Here is a tiny trained network, its code and every weight. The questions are about switching its units off for an input and a class, where a switched-off unit gives its printed mean instead of its output.

import numpy as np


def w(rows, s, z=0):
    codes = np.array(rows[::2]) - 128.0
    scale = np.full(codes.shape[1], s)
    scale[-1] = z or s
    return codes * scale


def f(y):
    return y / 2 * (1 + np.tanh(0.7978845608 * (y + 0.044715 * y**3)))


def log_softmax(a):
    a = a - a.max(-1, keepdims=True)
    return a - np.log(np.exp(a).sum(-1, keepdims=True))


def net(x, mask):
    res = np.array(x, float).reshape(1, 5) / 4 @ E
    y = f(res @ A[0][:, :-1].T + A[0][:, -1])
    res = res + np.where(mask, y, B[0][:, -1]) @ B[0][:, :-1]
    return log_softmax(res[-1] @ U[:, :-1].T + U[:, -1])


A, B = {}, {}
E = w([
[89,161,49,160,110,73,64],'x0',
[147,251,125,127,112,164,157],'x1',
[148,184,93,67,116,65,182],'x2',
[59,157,100,21,199,191,185],'x3',
[53,66,151,144,81,115,117],'x4',
],0.012)
A[0] = w([
[111,39,178,200,77,90,172,218],'n1',
[55,128,34,180,148,122,190,153],'n2',
[127,142,130,70,170,128,116,2],'n3',
[142,187,237,138,18,148,57,103],'n4',
[103,80,129,56,181,208,50,114],'n5',
[200,194,83,181,102,122,10,147],'n6',
[98,120,173,42,133,159,153,108],'n7',
[193,93,184,118,141,197,92,86],'n8',
[129,111,163,97,181,210,159,189],'n9',
[147,220,114,144,83,159,78,104],'n10',
[230,74,111,237,185,72,107,169],'n11',
],0.011,0.0082)
B[0] = w([
[63,95,198,100,98,128,112,246],'n1',
[117,127,234,92,95,90,132,189],'n2',
[135,128,114,82,176,108,166,141],'n3',
[62,175,96,136,194,178,173,197],'n4',
[29,122,194,125,206,211,147,191],'n5',
[48,179,198,183,113,129,231,234],'n6',
[94,133,129,89,169,235,137,197],'n7',
[77,68,188,107,93,90,183,173],'n8',
[113,145,181,102,156,138,181,221],'n9',
[101,200,73,252,131,72,205,187],'n10',
[53,103,178,149,55,68,233,237],'n11',
],0.011,0.014)
U = w([
[244,79,52,216,212,212,32,2],'0',
[226,126,88,114,85,75,107,4],'1',
[82,6,180,165,147,75,133,229],'2',
[205,177,161,48,107,61,179,138],'3',
[151,168,210,134,74,118,73,39],'4',
[94,81,187,87,178,221,108,176],'5',
[143,236,170,185,87,120,151,185],'6',
],0.013,0.01)

Each question gives the input, the list of numbers given to net, and the class t.
The units are the neurons (one row each of A and B). Each row of codes is followed by its name. A weight is (code - 128) times the scale printed after its matrix; where a second scale follows, it is the last column's (A, B and U).
mask holds one flag per neuron, in row order. A switched-off neuron (its flag False) gives its mean, the last column of its row in B, instead of its output. The means were averaged over made-up inputs and are rounded, as every weight is.
A unit's drop is (log p(t) with every unit on - log p(t) with that unit switched off) / (log p(t) with every unit on - log p(t) with every unit switched off).
The circuit of an input: a set's keep is (log p(t) with only the set's units on - log p(t) with every unit switched off) / (log p(t) with every unit on - log p(t) with every unit switched off). Starting from all 11 units, units are removed one at a time, each time the one whose removal leaves the highest keep (on an exact tie, the one counted first), for as long as the keep stays at least 0.8.
units of the circuit, in order: the units of the circuit, biggest drop first
unit that matters most: the unit with the biggest drop
k most important neurons: the k neurons with the biggest drops, biggest first
drop when u is switched off: that unit's drop, to one decimal
input [3,-5,7,5,5], class 5: unit that matters most : n11
input [2,1,5,5,0], class 3: 4 most important neurons : (n5 n1 n4 n2)
input [-4,-2,8,-5,-3], class 3: units of the circuit, in order : (n5 n10)
input [-8,1,8,-7,-3], class 3: 4 most important neurons : (n5 n10 n6 n7)
input [7,-4,7,7,4], class 5: 3 most important neurons : (n11 n10 n7)
input [-5,2,0,-6,-4], class 2: 2 most important neurons : (n8 n11)
input [-1,5,3,2,6], class 5: 4 most important neurons : (n6 n11 n10 n7)
input [3,7,8,7,-1], class 3: 3 most important neurons : (n6 n3 n2)
input [8,0,2,7,8], class 5: 2 most important neurons : (n11 n10)
input [1,-3,7,4,-7], class 3: drop when n5 is switched off : 0.4
input [7,0,6,-1,5], class 6: drop when n11 is switched off : 0.2
input [-2,-8,-1,8,3], class 5: drop when n6 is switched off : 0.0
input [7,-1,-2,2,-3], class 6: drop when n1 is switched off : 0.1
input [3,2,-8,1,-3], class 6: unit that matters most : n1
